Below are the code and all the weights of a small trained network. Each question names an input and a target symbol and asks about switching units off, where a switched-off unit gives its printed mean instead of its output.

import numpy as np


def w(rows, s, z=0):
    codes = np.array(rows[::2]) - 128.0
    scale = np.full(codes.shape[1], s)
    scale[-1] = z or s
    return codes * scale


def f(y):
    return np.maximum(y, 0)


def softmax(a):
    e = np.exp(a - a.max(-1, keepdims=True))
    return e / e.sum(-1, keepdims=True)


def log_softmax(a):
    a = a - a.max(-1, keepdims=True)
    return a - np.log(np.exp(a).sum(-1, keepdims=True))


def net(x, mask):
    ids = ['αλξτψω'.index(c) for c in x.split()]
    T = len(ids)
    res = E[ids] + P[:T]
    u = 0
    for l in range(2):
        r = res
        for j in range(2):
            rows = slice(2 * j, 2 * j + 2)
            q, k, v = (r @ M[l][rows].T for M in (Q, K, V))
            z = softmax(np.where(np.tri(T) > 0, q @ k.T / 2**0.5, -1e9)) @ v
            o = O[l][rows]
            res = res + np.where(mask[u + j], z, o[:, -1]) @ o[:, :-1]
        u += 2
        y = f(res @ A[l][:, :-1].T + A[l][:, -1])
        res = res + np.where(mask[u : u + 12], y, B[l][:, -1]) @ B[l][:, :-1]
        u += 12
    return log_softmax(res[-1] @ U[:, :-1].T + U[:, -1])


Q, K, V, O, A, B = {}, {}, {}, {}, {}, {}
E = w([
[125,103,113,163,93,105,162,133,160,117],'α',
[78,134,107,133,116,152,165,133,146,104],'λ',
[133,102,76,112,99,129,142,169,127,117],'ξ',
[141,176,106,138,194,116,194,102,70,137],'τ',
[142,64,108,5,176,104,192,55,116,158],'ψ',
[71,157,114,109,189,151,181,185,83,171],'ω',
],0.019)
P = w([
[150,174,147,134,1,50,155,164,11,68],'0',
[147,136,95,20,155,170,46,210,91,160],'1',
[107,104,80,154,94,175,114,163,132,209],'2',
[91,125,102,117,108,177,133,175,139,194],'3',
[85,139,102,125,115,148,138,163,160,173],'4',
[61,147,110,130,122,156,145,165,160,161],'5',
[70,154,111,126,132,149,164,149,171,134],'6',
[60,160,112,118,135,156,174,146,163,124],'7',
[44,161,98,134,139,136,169,159,173,118],'8',
[53,162,91,131,149,129,184,133,183,95],'9',
[46,176,91,122,155,146,187,140,175,77],'10',
[47,170,104,151,160,125,200,144,172,72],'11',
],0.0086)
Q[0] = w([
[33,116,74,95,168,108,155,129,186,44],'L0H0',
[40,111,148,188,178,177,143,124,205,120],'L0H0',
[142,128,243,123,122,166,3,73,194,139],'L0H1',
[22,121,92,47,123,51,154,130,96,203],'L0H1',
],0.0062)
K[0] = w([
[101,70,123,72,106,140,132,113,170,190],'L0H0',
[123,142,74,123,165,169,143,124,207,82],'L0H0',
[84,97,52,124,220,99,132,163,228,254],'L0H1',
[127,184,90,184,34,135,127,127,48,119],'L0H1',
],0.0083)
V[0] = w([
[99,106,129,93,113,113,149,70,146,216],'L0H0',
[190,85,151,70,194,58,131,77,121,134],'L0H0',
[142,149,107,1,127,180,134,118,105,123],'L0H1',
[243,77,53,125,96,102,107,116,117,109],'L0H1',
],0.0079)
O[0] = w([
[109,104,127,142,89,162,214,184,87,134,211],'L0H0',
[97,135,204,168,151,36,114,84,109,2,2],'L0H0',
[161,53,223,109,174,113,57,95,245,149,180],'L0H1',
[100,7,35,154,95,148,76,117,129,44,104],'L0H1',
],0.0088,0.0041)
A[0] = w([
[109,164,115,172,162,130,161,160,188,130,75],'L0N0',
[129,126,201,78,109,189,162,119,143,121,189],'L0N1',
[65,197,113,89,117,115,56,180,157,198,80],'L0N2',
[154,204,99,150,49,186,110,159,170,108,99],'L0N3',
[152,138,245,142,31,109,96,168,252,134,104],'L0N4',
[18,192,114,166,139,132,96,206,183,79,32],'L0N5',
[181,132,89,190,177,164,143,55,198,163,253],'L0N6',
[100,187,146,89,245,115,201,169,88,110,123],'L0N7',
[210,54,43,68,245,109,34,74,85,197,137],'L0N8',
[147,104,26,124,122,174,152,75,179,253,116],'L0N9',
[196,134,196,168,43,52,221,146,86,101,115],'L0N10',
[138,143,53,88,39,119,80,185,243,128,184],'L0N11',
],0.0061,0.0026)
B[0] = w([
[134,90,68,145,86,239,121,105,160,119,176],'L0N0',
[176,119,93,143,145,106,160,154,169,106,172],'L0N1',
[118,90,152,158,86,143,161,152,158,83,186],'L0N2',
[111,145,170,102,151,125,155,76,192,90,168],'L0N3',
[177,124,127,150,156,109,125,228,95,70,144],'L0N4',
[155,117,94,153,167,122,93,115,169,126,174],'L0N5',
[115,114,114,136,197,137,123,254,117,76,165],'L0N6',
[161,144,168,186,81,90,171,157,128,138,212],'L0N7',
[185,134,32,134,156,201,140,173,184,141,152],'L0N8',
[202,164,140,54,205,116,65,182,73,80,245],'L0N9',
[84,167,193,87,125,89,120,102,119,106,146],'L0N10',
[58,171,157,152,128,198,162,162,144,114,204],'L0N11',
],0.0081,0.011)
Q[1] = w([
[79,165,204,122,107,90,246,177,123,83],'L1H0',
[107,83,141,190,85,115,193,69,165,164],'L1H0',
[87,90,124,101,198,130,255,226,159,100],'L1H1',
[115,89,65,106,160,130,207,212,94,76],'L1H1',
],0.0098)
K[1] = w([
[88,254,171,133,87,137,104,112,116,145],'L1H0',
[163,149,53,186,114,152,72,182,106,130],'L1H0',
[120,63,170,50,89,88,186,100,113,141],'L1H1',
[98,55,107,63,114,115,201,98,140,97],'L1H1',
],0.0084)
V[1] = w([
[140,229,170,75,109,52,207,119,23,154],'L1H0',
[149,84,187,206,185,134,164,213,180,214],'L1H0',
[159,94,81,28,178,244,126,176,171,92],'L1H1',
[2,86,117,185,3,158,119,202,135,104],'L1H1',
],0.0056)
O[1] = w([
[102,155,95,119,127,122,82,96,120,130,254],'L1H0',
[193,147,121,115,76,191,119,114,130,147,146],'L1H0',
[93,126,160,154,165,81,115,143,150,251,245],'L1H1',
[130,110,129,180,143,179,173,87,121,131,116],'L1H1',
],0.016,0.0057)
A[1] = w([
[173,99,182,177,94,213,190,119,186,146,126],'L1N0',
[228,114,248,121,149,58,52,176,100,132,90],'L1N1',
[96,140,47,117,121,88,120,138,138,176,89],'L1N2',
[89,176,127,157,104,115,132,143,145,132,141],'L1N3',
[59,140,119,139,170,183,90,70,145,113,51],'L1N4',
[85,63,118,143,154,2,106,168,108,154,106],'L1N5',
[116,141,208,121,53,57,177,95,115,90,167],'L1N6',
[112,181,130,196,133,115,48,81,146,217,200],'L1N7',
[182,83,223,168,104,95,176,69,114,121,115],'L1N8',
[110,68,80,174,144,149,143,103,120,128,102],'L1N9',
[127,189,138,97,115,105,85,175,97,61,96],'L1N10',
[140,211,88,87,109,101,87,148,170,160,2],'L1N11',
],0.0083,0.0054)
B[1] = w([
[217,65,131,174,98,72,39,128,117,160,254],'L1N0',
[129,92,100,20,144,168,69,76,67,78,180],'L1N1',
[132,125,193,85,138,96,157,158,71,56,227],'L1N2',
[136,140,142,117,103,108,110,162,135,67,208],'L1N3',
[196,82,127,108,132,112,101,154,76,106,171],'L1N4',
[125,139,70,106,98,206,57,42,98,144,247],'L1N5',
[86,193,173,91,120,164,174,144,200,144,164],'L1N6',
[135,85,54,74,162,140,227,214,196,64,248],'L1N7',
[59,166,114,179,189,97,156,152,183,254,143],'L1N8',
[104,130,172,149,79,210,138,76,65,175,176],'L1N9',
[147,127,152,143,222,70,71,117,111,251,220],'L1N10',
[88,104,225,254,127,160,137,95,95,137,248],'L1N11',
],0.0063,0.0098)
U = w([
[129,143,145,106,184,226,152,87,78,78,42],'α',
[117,230,84,73,198,158,153,192,225,130,253],'λ',
[133,140,128,159,210,161,91,70,145,183,31],'ξ',
[143,143,103,70,187,100,44,119,65,130,198],'τ',
[226,132,87,68,143,140,136,126,145,83,85],'ψ',
[169,254,72,91,139,225,78,68,168,184,70],'ω',
],0.0048,0.003)

Each question gives the input, a string of symbols that net reads in full, and the target symbol t.
The units are the heads (2 rows each of Q, K, V and O) and the neurons (one row each of A and B). Each row of codes is followed by its name. A weight is (code - 128) times the scale printed after its matrix; where a second scale follows, it is the last column's (O, A, B and U).
mask holds one flag per unit, layer by layer, with each layer's heads first. A switched-off unit (its flag False) gives its mean, the last column of its rows in O or B, instead of its output. The means were averaged over made-up inputs and are rounded, as every weight is.
A unit's drop is (log p(t) with every unit on - log p(t) with that unit switched off) / (log p(t) with every unit on - log p(t) with every unit switched off).
The circuit of an input: a set's keep is (log p(t) with only the set's units on - log p(t) with every unit switched off) / (log p(t) with every unit on - log p(t) with every unit switched off). Starting from the 12 units with the biggest drops (on a tie, the unit counted first), units are removed one at a time, each time the one whose removal leaves the highest keep (on an exact tie, the one counted first), for as long as the keep stays at least 0.8.
units of the circuit, in order: the units of the circuit, biggest drop first
unit that matters most: the unit with the biggest drop
top k neurons: the k neurons with the biggest drops, biggest first
top k neurons in layer l: the k neurons of layer l with the biggest drops, biggest first
heads that matter: for each layer, one digit per head in row order, 1 if its drop is at least 0.15 and else 0, layers parted by /
input α ω ξ ω ψ τ λ ξ ψ, target α: units of the circuit, in order : (L0H0, L0H1, L0N9, L1H1)
input τ α λ ω ξ λ, target τ: top 3 neurons : (L1N10, L0N10, L1N4)
input λ α τ, target λ: top neuron in layer 1 : (L1N7)
input ξ λ ω ψ λ τ, target τ: units of the circuit, in order : (L1N1, L1H1)
input τ ξ ω α τ λ λ ω ω τ ψ, target τ: heads that matter : 00 / 01
input ξ λ λ α ψ ψ ξ, target ξ: units of the circuit, in order : (L0H1, L1H1, L0N8)
input ψ λ ξ ω ω λ τ, target τ: heads that matter : 00 / 11
input ψ λ ψ α ψ λ ξ ψ α λ ω, target ψ: heads that matter : 10 / 11
input τ λ ξ τ α α λ α, target τ: heads that matter : 10 / 11
input ψ ψ λ, target ψ: heads that matter : 11 / 11
input ω λ λ τ ω, target ω: heads that matter : 01 / 11
input ξ ω ω ξ ω, target ξ: units of the circuit, in order : (L1H1, L0H1)
input ξ ω ω λ α α τ ξ, target ξ: units of the circuit, in order : (L1H1, L0H1)
input ψ ω τ ξ, target τ: unit that matters most : L0N4
input ω ω α λ α, target ω: top 2 neurons : (L0N7, L0N9)
input ξ α λ ω ξ λ λ λ λ λ ξ τ, target ξ: top 2 neurons : (L1N0, L0N11)
input ω λ α ψ λ ω λ α ω ψ, target ω: top 4 neurons : (L0N9, L0N7, L1N6, L1N7)
input τ λ ω τ ψ ω α, target τ: top 3 neurons : (L0N10, L1N5, L0N4)
input α ξ α α ξ α ω, target α: heads that matter : 01 / 01
input ψ λ α ω λ ψ, target ψ: heads that matter : 10 / 11
input λ ξ ψ ω λ ψ λ α α ψ, target λ: top 3 neurons : (L0N9, L1N6, L0N7)
input λ λ ψ, target τ: heads that matter : 10 / 01
input ψ λ λ λ λ ψ λ α λ λ ω, target ψ: top 2 neurons : (L0N9, L1N0)
input ω λ τ τ, target ω: top neuron in layer 0 : (L0N7)
input λ λ τ, target λ: top 2 neurons in layer 0 : (L0N8, L0N7)
input τ ω ω λ τ λ α ω, target τ: top 2 neurons in layer 0 : (L0N10, L0N11)
input ξ τ λ ω ψ ω ω ψ, target ξ: top neuron : (L0N9)
input α ω ω α α λ ω λ, target α: top 2 neurons in layer 0 : (L0N9, L0N10)
input ω λ λ ω λ λ ξ ξ ω λ τ, target ω: top 2 neurons : (L0N9, L0N7)
